Each row has a hidden trait or not; one of two labels after the row says which. A new part has a new trait and new labels.
[-19  10  -1  -6   5  12  -5  10   3  41 -28 -20 -27 -10  -2  14  -2] : T
[-17 -16  -4  -1   4   5   7   3  15  14   0   1 -10   1 -15 -20  -6] : T
[-22   0  -9   0   7  17  -4   9   7  26 -29  -5  -6  -6   3  10   2] : J
[-14  -4 -10  -3   7  23  -9   5   4  19 -18  -3  -8  -8   2  -6   0] : J
[ -6  13  -7   0  17  17  -2  23   1  33 -27  -1  -2 -12   6 -11   1] : J
[-13  -4  -6   0  -6   2  -3  12   1  18   1   1  -1  -6   6 -11  -4] : J
[-11   2  -3  -1   9  25   2   6   0   8 -20   2  -2  -5  -3   4   2] : J
[-11  -1  -9   2  12  21  -5   7   0  24 -22   6   1  -7   7   5   2] : J
[ -9   2  -7   1   4  14  -1  14   5  23 -14  -6  -9  -7  -5   3  -1] : J
[-19   6  -1  -1   5  10   3   9   0  22  -7   1  -5  -5   2  -2  -1] : J
[-11   8  -8   0   7  10  -7   9   1  27  -8  -9  -8  -9  -2   5   2] : J
[-20   1  -6  -1   6  14  -3   3  -2  19 -12   5  -8  -6   2   4   0] : J
[-17 -18  -8  -3   5  28 -12   5  -1  37 -18  15 -20 -17  -5  34  -8] : T
[  3  15  -9  -7   2  10  -1  32   2  32  10   4   1 -22  -8  -9  -4] : T
[  8 -20  -6  -1   2  33  -8  10   1   3 -33  -5 -16  -8  -7  11  -7] : T
[-18   4  -5   3  -3   9  -1   7  -2  22  -4  -4   3  -3   9  -9   2] : J
[ -8 -10 -22   4   1   0 -11  22  13  21 -20  -8   4 -10   7  -7   0] : T
[  0  21 -14  -3  21  11  -8  23  -9   9 -14  -2   0 -18  -7  36   4] : T
[-35   9  -8   2  12  28  -8   9  -5  38 -56   8  -8  -8  15  27   3] : T
[-12  23   1  -4   7  27  -4   9 -17  34  -3  -2  -7 -15   2  20   3] : T
[-11  -3 -16  -4   8  17 -19   6   2   6 -24 -16  -1 -12  22 -19   5] : T
[  6  -5 -11  -3  18  38  -8  15  -1  40  -8  13 -10 -20 -11  12  -1] : T
[-20  -1  -1  -4   1  36  -6  13   3  36 -33 -16  -9  -9   8 -12   0] : T
[  0  -9  -5   0   6  15  -3  10   4  15 -16  -3  -6  -8   4   3  -3] : J
[-22  21  -7  -1   9  11  -2  17  -1  34 -17  -5  -3  -8  -2 -15   3] : J
[ -6   7  -8   0  16  12  -4  11   0  24 -10  -1   2 -11   0  11   3] : J
[-10  -9  -2   5  -8   1   3   2   1   3   6  -2   2   1   5  -5  -3] : J
[ -4  -2  -4   0   5  16  -3  14   2  32  -5   1  -4 -11   6  -7  -3] : J
[ -9  -4  -6   3   2   9  -2  15   5  34 -10  -2  -1 -10   9   4  -2] : J
[-10   4  -6   1  13  25   1  12   5  35 -16  -3  -4  -7  -6  -2   2] : J
[ -4 -10  -1  -3   5   8   3  24  17  43 -15 -11 -13 -12  -5   7  -8] : T
[-16   4 -17   2   7   4 -12  22  -4   1 -45  10  -3 -13   1  30  -1] : T
[ -5  -1  -8   0  11  20  -7   3  -1  18 -16   0  -5  -7   6  18   3] : J
[-10   5  -8  -1  11  20  -9  12  -3  16 -29   0  -7  -7  12   7   0] : J
[ -4   0  -8   1   9  13  -2  15   3  14 -23   4   2  -9   6  10   0] : J
[  4  -1   0  -7   5 -11  -5  -5  -7 -29  20 -11 -12  -9  13  -1  -2] : T
[ -6   1  -7   1  10  10  -9  13  -2  21 -24  -1  -7 -11  12  10  -1] : J
[ 7 -3  1  2 -3 13  6  7  2 10 10 -2  2 -4 -6 -8 -2] : J
[-21   9  -9   0   5  24  -8  15   0  29 -35  -5  -5  -7   6   0   1] : J
[-15  21  -9   8  30 -19  -2  14  -1  32 -14  -5  -3  -7  11  12   3] : T
[-11  -4 -10  -1  -2   9  -7   9   3  25  -5  -6  -6  -9  -2   3   0] : J
[-15  -4 -10  -1  -2  11  -8   4   1   3 -14  -6  -5  -7   4   2  -1] : J
[ -3  -6  -6   0   7  19  -5  13   2  29 -15   0  -5  -9  10   1  -2] : J
[  2  -9  -8  -4  12  24 -17   2  -9   0 -21  -6 -11 -12  10  -3   0] : T
[-16   4  -9   1   7  10  -3  12   5  39  -7  -1  -2  -8   4 -15   0] : J
[ -5   8 -22   1  23   8 -10  38  15  52 -54  -4 -16 -20 -11  35  -1] : T
[-21  12 -11   0   9  10   3  20   4  44  14  14   8 -12  -3 -15   1] : T
[ -1  -1  -4   7   7  18  -4  11   6  56 -12 -20   0  -6  18  16   3] : T
[ -1  -2   0  -7   2  14  -8  16  -6  -4 -31  -1 -18 -10   2 -10  -7] : T
[ 22  -2  -9  -4  20  13  -2  25  11  -4 -10   2  -1 -16   3   4  -2] : T
[-14   3  -6   2   5  11   3  10   7  13 -19  -5  -1  -2   0  -3   2] : J
[ -5 -25 -11  -1  -3   1  -8  -2   1  -9 -13  -3 -15  -5   5 -17  -6] : T
[-21  -6   2   6  14   3   8  15  13  50  -8   0  -1  -4  13   6  -3] : T
[ -2  -2  -6  -3  13  16  -6   8   1  16 -12  -3 -10 -11  -1   8  -1] : J
[-13 -21 -13   7   0 -10  -5   0   7   5   3  17   0  -3   7   1  -6] : T
[-19   7   2  -3  29  43   8   3   3  30 -25   2  -2  -7   7   7   6] : T
[-13 -12   0   0  -4  48  -5   1   0  52 -16  -3 -10  -9   1  -2  -1] : T
[ -8  10  -7   1   2  21   0  11   2  15 -19  -8  -1  -4  -2  -1   4] : J
[-10   0 -12  -3   4   5  -5  10   6   8  -5   0  -4 -10  -1   7   0] : J
[-16  27  -2  -2   7  -6  -1  14  -2  10 -15 -23  -2  -7  14  -3   5] : T
[ -8   4  -7  -1  21  23   9   9  11  26  10  11   6 -10  -8  19   4] : T
[-17   2  -7   1  -5   7   1   7   4  20  -1   0   0  -4  -3   7   0] : J
[-15   4 -10   3  -5  17  -1  16   4  28 -13   1   2  -6  -3  -1  -1] : J
[-16  17  -6   1  13  30   5  16   5  27 -21  -2   0  -4  -9 -20   5] : J
[-8 -1 -2  1 10 10  3 12  3 16 -5  0 -1 -7  6 12 -1] : J
[ -7  11  -9   5   8 -20  -1  15  -4 -13  -8   1   3  -7   2  32  -1] : T
[ -3   1 -26  -2  -4  18 -10  22  10  17 -14   8   7 -14 -10  -9   2] : T
[-11  -2 -11   2   6   9  -5  12   7  33 -10  -2  -3  -4   4  -2   0] : J
[ -8   8  -2   2   4  15   3  17   0  23 -19   1   1  -5  -2  11  -1] : J
[-13   3  -5  -2   6   2  -1  13  -3   9 -12   4  -5 -11   4  11  -4] : J
[  8  13   6  -3  -1  19   6  -2 -10 -12  15  -7   1  -2   7 -17   4] : T
[-6 -3 -4  4  8 11  1  6  1 21 -3  6  1 -4  7 -7 -1] : J
[-27  19  -9   4  17  -4  -7  18   0  63 -24 -11 -15 -13   8  31   2] : T
[-12  -1 -20  -1  13  11 -13  14   7  21 -25  -1 -12 -12   1  10   2] : J
[ 10  -4  -5  -2  34  34   4  14   9  11 -16  10  -6 -12  -5  11   0] : T
[-19   7  -6  -7  18  36  -4  21  -1  27 -37   3   1 -12  18 -32   1] : T
[-13   6  -4  -1   1   2  -4   7  -4  11  -5  -8  -6  -7   2  19   0] : J
[-14  -2  -6   0   6  12  -2  10   7  24 -18  -8  -7  -8   9   7   0] : J
[-23   7 -13  -6  24  30  -8  15   5  37 -39   1  -9 -16   5  13   4] : J
[-14  29 -10   0  -8   5  -8  24 -11  29 -12 -13   1 -14  -2  15   6] : T
[ -8 -11 -14  -6   1   7 -11   9   5  -4 -19  -1  -9 -11   7   9  -4] : J
[ -7   3   4   6   1   0   7   3  -2  15  11  -1   1   1   2 -11   0] : J
[-17  -3 -11  -1  11  13  -7  12   5  13 -27   5  -4  -9   1   0  -2] : J
[-20  13 -17   6  16 -10  -1  23   4  13 -30  -1   3  -8  -4  33   3] : T
[-1 -2 -2  6 -4 12 -1  6 -4 16 -4  1 -1 -1  2  5 -1] : J
[ -3   5   1  -2   7  13   0  16  -6  -4 -25   9 -10  -5  -7 -26  -5] : T
[ -2  -1  -7  -3   5   8  -7  14   2  19 -12  -5 -12 -13   3   7  -2] : J
[ -9   1   7   8   7   3   9  -3   7  39  -3 -18  -5   6  15   6   2] : T
[-14  -4  -2   4   2  12   5   4   6  23  -6  -3   0  -1   3   0  -1] : J
[20 -5  6  5  3 17  8  3 -3 -7 -8 -2 -8  4 -5 20 -3] : T
